Below is a small trained network, with its code and all its weights. Each question gives an input and a target symbol and asks what happens when units are switched off, that is, made to give their printed mean instead of their output.

import numpy as np


def w(rows, s, z=0):
    codes = np.array(rows[::2]) - 128.0
    scale = np.full(codes.shape[1], s)
    scale[-1] = z or s
    return codes * scale


def f(y):
    return np.maximum(y, 0)


def softmax(a):
    e = np.exp(a - a.max(-1, keepdims=True))
    return e / e.sum(-1, keepdims=True)


def log_softmax(a):
    a = a - a.max(-1, keepdims=True)
    return a - np.log(np.exp(a).sum(-1, keepdims=True))


def net(x, mask):
    ids = ['ΔΦΩαβγεζηθλμ'.index(c) for c in x.split()]
    T = len(ids)
    res = E[ids] + P[:T]
    u = 0
    for l in range(2):
        r = res
        for j in range(2):
            rows = slice(4 * j, 4 * j + 4)
            q, k, v = (r @ M[l][rows].T for M in (Q, K, V))
            z = softmax(np.where(np.tri(T) > 0, q @ k.T / 4**0.5, -1e9)) @ v
            o = O[l][rows]
            res = res + np.where(mask[u + j], z, o[:, -1]) @ o[:, :-1]
        u += 2
        y = f(res @ A[l][:, :-1].T + A[l][:, -1])
        res = res + np.where(mask[u : u + 8], y, B[l][:, -1]) @ B[l][:, :-1]
        u += 8
    return log_softmax(res[-1] @ U[:, :-1].T + U[:, -1])


Q, K, V, O, A, B = {}, {}, {}, {}, {}, {}
E = w([
[150,118,198,180,126],'Δ',
[131,127,187,194,111],'Φ',
[141,143,208,186,109],'Ω',
[158,87,39,72,245],'α',
[126,113,184,186,120],'β',
[119,150,177,211,119],'γ',
[86,67,186,154,69],'ε',
[92,61,250,97,144],'ζ',
[52,109,79,191,44],'η',
[219,113,138,166,38],'θ',
[66,178,185,123,142],'λ',
[227,79,238,88,58],'μ',
],0.014)
P = w([
[121,165,155,254,112],'0',
[44,25,114,207,166],'1',
[47,37,107,188,164],'2',
[50,62,106,169,144],'3',
[56,70,98,145,133],'4',
[61,85,90,127,121],'5',
[60,100,82,105,107],'6',
[66,119,77,87,88],'7',
[69,127,67,62,72],'8',
[71,140,60,45,58],'9',
[63,147,46,25,42],'10',
],0.0081)
Q[0] = w([
[197,137,6,162,254],'0.h0',
[87,47,94,172,172],'0.h0',
[136,195,122,175,216],'0.h0',
[77,123,234,125,28],'0.h0',
[84,8,94,6,176],'0.h1',
[135,86,40,65,157],'0.h1',
[124,125,34,66,253],'0.h1',
[45,137,140,177,68],'0.h1',
],0.0081)
K[0] = w([
[102,135,225,206,95],'0.h0',
[170,198,190,103,43],'0.h0',
[37,138,226,155,139],'0.h0',
[108,93,41,1,192],'0.h0',
[192,208,110,135,197],'0.h1',
[168,239,129,165,149],'0.h1',
[147,195,65,187,183],'0.h1',
[102,151,191,40,113],'0.h1',
],0.0088)
V[0] = w([
[185,33,178,117,88],'0.h0',
[89,144,126,127,18],'0.h0',
[46,36,129,36,161],'0.h0',
[204,142,66,140,185],'0.h0',
[130,254,179,157,186],'0.h1',
[78,95,60,242,47],'0.h1',
[120,120,124,135,201],'0.h1',
[120,158,218,121,122],'0.h1',
],0.0064)
O[0] = w([
[138,81,146,109,63,207],'0.h0',
[193,59,200,97,121,152],'0.h0',
[57,145,167,109,16,252],'0.h0',
[172,143,74,240,126,4],'0.h0',
[187,254,135,158,178,42],'0.h1',
[38,138,98,179,46,222],'0.h1',
[160,43,72,142,161,137],'0.h1',
[105,125,207,177,221,225],'0.h1',
],0.0061,0.004)
A[0] = w([
[228,79,178,158,80,255],'0.n0',
[72,65,181,102,186,117],'0.n1',
[162,166,215,135,186,95],'0.n2',
[59,238,144,160,146,118],'0.n3',
[72,1,50,114,77,80],'0.n4',
[178,118,249,154,5,209],'0.n5',
[95,72,14,79,212,171],'0.n6',
[124,47,208,29,165,96],'0.n7',
],0.0062,0.0039)
B[0] = w([
[81,44,100,151,142,176],'0.n0',
[122,200,190,195,152,204],'0.n1',
[125,57,160,142,103,136],'0.n2',
[146,98,197,136,123,147],'0.n3',
[189,169,177,134,38,211],'0.n4',
[92,1,86,107,157,251],'0.n5',
[71,145,145,78,49,141],'0.n6',
[186,92,166,103,170,207],'0.n7',
],0.0069,0.012)
Q[1] = w([
[108,157,245,205,136],'1.h0',
[12,119,201,157,98],'1.h0',
[59,76,198,114,31],'1.h0',
[253,195,204,154,214],'1.h0',
[87,92,168,142,59],'1.h1',
[36,32,225,141,9],'1.h1',
[66,1,231,103,142],'1.h1',
[146,103,48,183,121],'1.h1',
],0.0097)
K[1] = w([
[97,64,121,51,132],'1.h0',
[94,114,92,116,198],'1.h0',
[121,134,121,44,185],'1.h0',
[106,125,122,151,75],'1.h0',
[98,132,96,51,150],'1.h1',
[142,145,89,10,150],'1.h1',
[162,173,101,46,90],'1.h1',
[100,135,174,136,151],'1.h1',
],0.012)
V[1] = w([
[43,123,98,211,133],'1.h0',
[97,211,83,156,178],'1.h0',
[174,118,84,89,118],'1.h0',
[199,136,129,153,89],'1.h0',
[115,161,88,173,242],'1.h1',
[212,38,105,118,120],'1.h1',
[120,9,155,161,168],'1.h1',
[166,114,23,171,57],'1.h1',
],0.011)
O[1] = w([
[66,189,148,210,60,141],'1.h0',
[63,138,112,154,139,1],'1.h0',
[97,97,109,64,133,70],'1.h0',
[104,104,104,97,136,82],'1.h0',
[85,164,130,162,185,31],'1.h1',
[159,11,31,127,131,166],'1.h1',
[111,45,118,138,151,242],'1.h1',
[196,167,57,219,112,83],'1.h1',
],0.011,0.024)
A[1] = w([
[129,135,36,143,91,254],'1.n0',
[1,121,105,124,116,216],'1.n1',
[125,73,22,209,102,100],'1.n2',
[92,215,151,58,188,21],'1.n3',
[65,76,29,114,165,38],'1.n4',
[173,68,170,52,109,119],'1.n5',
[113,117,152,118,160,149],'1.n6',
[223,93,128,129,119,113],'1.n7',
],0.0084,0.0036)
B[1] = w([
[116,106,64,200,135,145],'1.n0',
[185,106,199,63,229,143],'1.n1',
[189,177,141,34,189,180],'1.n2',
[193,97,13,107,65,133],'1.n3',
[75,254,176,84,79,150],'1.n4',
[87,192,56,210,84,255],'1.n5',
[100,194,101,138,177,146],'1.n6',
[110,218,95,109,115,207],'1.n7',
],0.0074,0.048)
U = w([
[124,134,145,93,128,161],'Δ',
[108,156,110,154,119,136],'Φ',
[145,101,134,133,130,214],'Ω',
[114,139,149,78,122,171],'α',
[138,129,139,133,124,215],'β',
[88,210,101,238,154,171],'γ',
[198,10,170,52,31,67],'ε',
[39,96,72,210,99,158],'ζ',
[187,199,176,203,53,3],'η',
[192,131,88,153,151,107],'θ',
[74,254,206,116,71,127],'λ',
[73,188,92,109,121,87],'μ',
],0.0068,0.0046)

Each question gives the input, a string of symbols that net reads in full, and the target symbol t.
The units are the heads (4 rows each of Q, K, V and O) and the neurons (one row each of A and B). Each row of codes is followed by its name. A weight is (code - 128) times the scale printed after its matrix; where a second scale follows, it is the last column's (O, A, B and U).
mask holds one flag per unit, layer by layer, with each layer's heads first. A switched-off unit (its flag False) gives its mean, the last column of its rows in O or B, instead of its output. The means were averaged over made-up inputs and are rounded, as every weight is.
A unit's drop is (log p(t) with every unit on - log p(t) with that unit switched off) / (log p(t) with every unit on - log p(t) with every unit switched off).
The circuit of an input: a set's keep is (log p(t) with only the set's units on - log p(t) with every unit switched off) / (log p(t) with every unit on - log p(t) with every unit switched off). Starting from the 12 units with the biggest drops (on a tie, the unit counted first), units are removed one at a time, each time the one whose removal leaves the highest keep (on an exact tie, the one counted first), for as long as the keep stays at least 0.8.
units of the circuit, in order: the units of the circuit, biggest drop first
top k neurons in layer l: the k neurons of layer l with the biggest drops, biggest first
which heads matter: for each layer, one digit per head in row order, 1 if its drop is at least 0.15 and else 0, layers parted by /
input Ω θ θ η ζ ε ε ε η ε, target η: which heads matter : 00 / 01
input ζ ζ ζ ζ Δ ζ β η η, target η: which heads matter : 00 / 01
input ζ μ Φ, target μ: top 4 neurons in layer 1 : (1.n4, 1.n5, 1.n2, 1.n7)
input Ω Ω η ζ ζ, target η: top 2 neurons in layer 0 : (0.n1, 0.n0)
input Ω β ζ, target ζ: units of the circuit, in order : (1.n5, 1.h1)
input μ ζ η Ω ζ μ ε ε θ β, target θ: units of the circuit, in order : (1.h1, 1.n2, 0.n1)
input α ε Δ μ ζ ζ ζ θ β, target γ: units of the circuit, in order : (1.h1, 0.h0)
input ε ε β ζ λ γ θ α η Φ, target μ: which heads matter : 11 / 10
input Δ ε ζ ε Δ, target ζ: units of the circuit, in order : (1.h1, 1.n2)
input Ω θ ζ η β Δ λ Δ, target λ: which heads matter : 00 / 01
input ζ ζ Ω ε η α ζ λ Ω ζ Φ, target η: top 3 neurons in layer 0 : (0.n6, 0.n5, 0.n4)
input ζ ζ ε γ λ η θ γ β μ η, target μ: top neuron in layer 1 : (1.n2)
input Φ Φ β ζ ε ε η ζ γ η γ, target η: units of the circuit, in order : (1.h1, 0.n1)
input ζ γ ζ γ ζ γ α Ω, target η: which heads matter : 01 / 01
input ζ ε η β ε ε γ ε α ε μ, target η: top 2 neurons in layer 1 : (1.n7, 1.n5)
input ζ γ ε γ ζ Δ β ε λ β, target λ: units of the circuit, in order : (1.h1)
input Ω ζ ζ μ Ω Ω μ ε ε, target μ: top 2 neurons in layer 1 : (1.n5, 1.n7)
input ζ μ γ Δ, target μ: top 4 neurons in layer 1 : (1.n4, 1.n5, 1.n2, 1.n7)
input β μ θ, target μ: which heads matter : 10 / 01
input ζ λ ζ ζ ζ ζ ε Ω ζ β, target ζ: units of the circuit, in order : (1.n5, 1.n2, 1.h1)
input Ω γ ε ε Δ, target ε: top 2 neurons in layer 1 : (1.n5, 1.n7)
input γ ε ζ γ, target ζ: units of the circuit, in order : (1.h1, 1.n2)
input α λ Φ ζ Ω Ω ζ Ω, target γ: which heads matter : 10 / 11
input ζ Δ ζ ε ε ε ε λ ζ μ, target μ: top 4 neurons in layer 1 : (1.n5, 1.n7, 1.n4, 1.n2)
input ε Φ ζ γ η ζ ζ ε θ γ θ, target θ: which heads matter : 00 / 01
input β ε Φ η Ω θ γ ε, target θ: which heads matter : 10 / 01
input γ β ζ ε, target ζ: top 2 neurons in layer 1 : (1.n5, 1.n2)
input η Φ ε Ω ζ, target ζ: top 2 neurons in layer 1 : (1.n5, 1.n2)
